Here is a tiny trained network, its code and every weight. The questions are about switching its units off for an input and a class, where a switched-off unit gives its printed mean instead of its output.

import numpy as np


def w(rows, s, z=0):
    codes = np.array(rows[::2]) - 128.0
    scale = np.full(codes.shape[1], s)
    scale[-1] = z or s
    return codes * scale


def norm(h):
    return h / np.sqrt((h * h).mean(-1, keepdims=True) + 1e-5)


def f(y):
    return np.maximum(y, 0)


def log_softmax(a):
    a = a - a.max(-1, keepdims=True)
    return a - np.log(np.exp(a).sum(-1, keepdims=True))


def net(x, mask):
    res = np.array(x, float).reshape(1, 2) / 4 @ E
    u = 0
    for l in range(3):
        y = f(norm(res) @ A[l][:, :-1].T + A[l][:, -1])
        res = res + np.where(mask[u : u + 3], y, B[l][:, -1]) @ B[l][:, :-1]
        u += 3
    return log_softmax(norm(res)[-1] @ U[:, :-1].T + U[:, -1])


A, B = {}, {}
E = w([
[146,101,194,94,126,177,202,137],'x0',
[248,180,139,86,115,125,120,159],'x1',
],0.013)
A[0] = w([
[50,22,136,207,183,49,167,129,90],'0.n1',
[162,119,164,144,109,171,132,51,3],'0.n2',
[1,138,14,38,145,25,18,122,48],'0.n3',
],0.0067,0.0037)
B[0] = w([
[148,132,241,131,254,122,180,95,244],'0.n1',
[165,88,149,11,131,130,68,110,133],'0.n2',
[168,91,50,53,98,100,128,149,254],'0.n3',
],0.0091,0.007)
A[1] = w([
[95,147,116,158,72,101,130,196,1],'1.n1',
[175,238,150,49,64,162,113,237,85],'1.n2',
[91,40,255,60,96,184,200,166,137],'1.n3',
],0.0076,0.0042)
B[1] = w([
[144,29,114,130,9,175,48,75,128],'1.n1',
[251,170,165,237,254,85,125,56,224],'1.n2',
[164,110,21,78,29,13,99,136,255],'1.n3',
],0.0089,0.0097)
A[2] = w([
[254,45,9,154,72,148,88,75,216],'2.n1',
[3,101,185,134,247,135,217,38,3],'2.n2',
[32,75,177,134,111,81,136,180,78],'2.n3',
],0.0073,0.0035)
B[2] = w([
[157,81,164,39,89,68,154,121,250],'2.n1',
[254,227,227,140,137,144,103,155,180],'2.n2',
[139,142,121,148,206,138,143,109,155],'2.n3',
],0.013,0.012)
U = w([
[174,181,186,171,172,123,98,147,214],'0',
[108,79,94,63,83,78,88,129,231],'1',
[146,104,169,89,129,89,102,130,81],'2',
[98,122,103,205,98,246,135,157,1],'3',
],0.014,0.0042)

Each question gives the input, the list of numbers given to net, and the class t.
The units are the neurons (one row each of A and B). Each row of codes is followed by its name. A weight is (code - 128) times the scale printed after its matrix; where a second scale follows, it is the last column's (A, B and U).
mask holds one flag per neuron, layer by layer. A switched-off neuron (its flag False) gives its mean, the last column of its row in B, instead of its output. The means were averaged over made-up inputs and are rounded, as every weight is.
A unit's drop is (log p(t) with every unit on - log p(t) with that unit switched off) / (log p(t) with every unit on - log p(t) with every unit switched off).
The circuit of an input: a set's keep is (log p(t) with only the set's units on - log p(t) with every unit switched off) / (log p(t) with every unit on - log p(t) with every unit switched off). Starting from all 9 units, units are removed one at a time, each time the one whose removal leaves the highest keep (on an exact tie, the one counted first), for as long as the keep stays at least 0.8.
circuit, biggest first: the units of the circuit, biggest drop first
k most important neurons: the k neurons with the biggest drops, biggest first
drop of u: that unit's drop, to one decimal
input [-7,-8], class 0: circuit, biggest first -> [1.n3; 2.n2]
input [6,-6], class 0: circuit, biggest first -> [2.n2]
input [7,-5], class 1: 3 most important neurons -> [1.n3; 1.n2; 2.n2]
input [2,-7], class 0: 2 most important neurons -> [0.n1; 2.n2]
input [-1,-7], class 0: 2 most important neurons -> [2.n2; 2.n1]
input [-3,-4], class 0: 4 most important neurons -> [0.n1; 1.n3; 2.n2; 2.n1]
input [1,-8], class 0: 3 most important neurons -> [0.n1; 2.n2; 2.n1]
input [-8,-8], class 0: 4 most important neurons -> [1.n3; 0.n1; 2.n2; 2.n1]
input [-3,-6], class 0: 4 most important neurons -> [1.n3; 0.n1; 2.n2; 2.n1]
input [6,4], class 1: 3 most important neurons -> [1.n3; 2.n2; 2.n1]
input [-1,-6], class 0: 3 most important neurons -> [2.n2; 2.n1; 0.n1]
input [2,-6], class 0: 2 most important neurons -> [0.n1; 2.n2]
input [8,0], class 1: drop of 1.n3 -> 0.3
input [-3,-8], class 0: drop of 2.n2 -> 0.2
input [8,-1], class 1: drop of 1.n3 -> 0.2
input [7,-2], class 1: circuit, biggest first -> [1.n3]
